Below are the code and all the weights of a small trained network. Each question names an input and a class and asks about switching units off, where a switched-off unit gives its printed mean instead of its output.

import numpy as np


def w(rows, s, z=0):
    codes = np.array(rows[::2]) - 128.0
    scale = np.full(codes.shape[1], s)
    scale[-1] = z or s
    return codes * scale


def f(y):
    return np.maximum(y, 0)


def log_softmax(a):
    a = a - a.max(-1, keepdims=True)
    return a - np.log(np.exp(a).sum(-1, keepdims=True))


def net(x, mask):
    res = np.array(x, float).reshape(1, 8) / 4 @ E
    y = f(res @ A[0][:, :-1].T + A[0][:, -1])
    res = res + np.where(mask, y, B[0][:, -1]) @ B[0][:, :-1]
    return log_softmax(res[-1] @ U[:, :-1].T + U[:, -1])


A, B = {}, {}
E = w([
[166,16,206,201,153,41,1,64],'x0',
[117,163,140,145,166,115,110,136],'x1',
[162,99,113,111,116,137,146,105],'x2',
[122,85,115,124,98,151,135,147],'x3',
[152,139,121,128,113,129,130,102],'x4',
[145,134,116,157,139,138,118,133],'x5',
[18,134,61,71,193,211,71,25],'x6',
[119,91,148,96,152,150,126,153],'x7',
],0.0071)
A[0] = w([
[64,134,23,116,135,212,18,33,235],'neuron 1',
[211,141,178,112,59,42,143,254,255],'neuron 2',
[69,132,80,206,61,128,187,116,33],'neuron 3',
[139,44,205,166,119,55,17,81,206],'neuron 4',
[238,153,187,97,106,78,146,196,212],'neuron 5',
[236,202,128,128,151,163,207,225,237],'neuron 6',
[104,220,46,23,173,234,217,162,215],'neuron 7',
[145,229,220,88,159,187,237,186,250],'neuron 8',
[116,36,202,188,114,75,29,75,187],'neuron 9',
],0.0069,0.0044)
B[0] = w([
[78,167,205,51,231,187,72,92,219],'neuron 1',
[202,115,116,207,33,62,224,255,201],'neuron 2',
[75,87,103,178,56,221,204,85,136],'neuron 3',
[186,82,172,162,239,56,67,135,195],'neuron 4',
[215,139,139,206,88,47,164,236,181],'neuron 5',
[164,81,66,190,43,96,202,145,202],'neuron 6',
[57,232,112,53,106,168,215,165,251],'neuron 7',
[65,169,40,223,57,182,193,153,209],'neuron 8',
[141,77,231,122,181,76,36,90,190],'neuron 9',
],0.008,0.015)
U = w([
[152,168,41,230,16,104,204,202,92],'0',
[230,74,207,221,59,25,32,227,87],'1',
[22,209,41,43,157,192,165,90,254],'2',
[44,67,181,73,214,114,1,53,45],'3',
],0.0069,0.0041)

Each question gives the input, the list of numbers given to net, and the class t.
The units are the neurons (one row each of A and B). Each row of codes is followed by its name. A weight is (code - 128) times the scale printed after its matrix; where a second scale follows, it is the last column's (A, B and U).
mask holds one flag per neuron, in row order. A switched-off neuron (its flag False) gives its mean, the last column of its row in B, instead of its output. The means were averaged over made-up inputs and are rounded, as every weight is.
A unit's drop is (log p(t) with every unit on - log p(t) with that unit switched off) / (log p(t) with every unit on - log p(t) with every unit switched off).
The circuit of an input: a set's keep is (log p(t) with only the set's units on - log p(t) with every unit switched off) / (log p(t) with every unit on - log p(t) with every unit switched off). Starting from all 9 units, units are removed one at a time, each time the one whose removal leaves the highest keep (on an exact tie, the one counted first), for as long as the keep stays at least 0.8.
circuit, biggest first: the units of the circuit, biggest drop first
k most important neurons: the k neurons with the biggest drops, biggest first
drop when u is switched off: that unit's drop, to one decimal
input [1,7,4,-8,-2,3,-3,-5], class 1: circuit, biggest first -> [neuron 7]
input [0,0,1,5,3,5,2,1], class 2: 2 most important neurons -> [neuron 9; neuron 4]
input [-5,0,6,1,1,8,1,-5], class 2: 3 most important neurons -> [neuron 2; neuron 5; neuron 7]
input [-2,-8,3,-5,-1,-1,1,6], class 2: 2 most important neurons -> [neuron 2; neuron 5]
input [-7,-8,-3,8,-4,-3,1,1], class 2: 2 most important neurons -> [neuron 7; neuron 2]
input [-8,-1,3,-2,-5,7,1,-4], class 2: 2 most important neurons -> [neuron 2; neuron 7]
input [1,-8,-3,8,5,4,-1,-5], class 1: 2 most important neurons -> [neuron 7; neuron 8]
input [1,5,-6,0,5,-7,4,-6], class 3: 2 most important neurons -> [neuron 7; neuron 8]
input [-1,5,2,2,6,8,1,6], class 2: 2 most important neurons -> [neuron 2; neuron 5]
input [3,7,-6,7,3,7,1,-8], class 3: 3 most important neurons -> [neuron 2; neuron 5; neuron 6]
input [1,-6,8,-3,5,0,-2,-8], class 1: 2 most important neurons -> [neuron 7; neuron 8]
input [1,-6,2,6,4,5,-1,0], class 1: drop when neuron 7 is switched off -> 0.4
input [-6,6,-1,6,-6,-1,1,-5], class 2: drop when neuron 2 is switched off -> 0.8
input [-2,4,-6,6,0,-4,3,-6], class 2: drop when neuron 5 is switched off -> 0.0
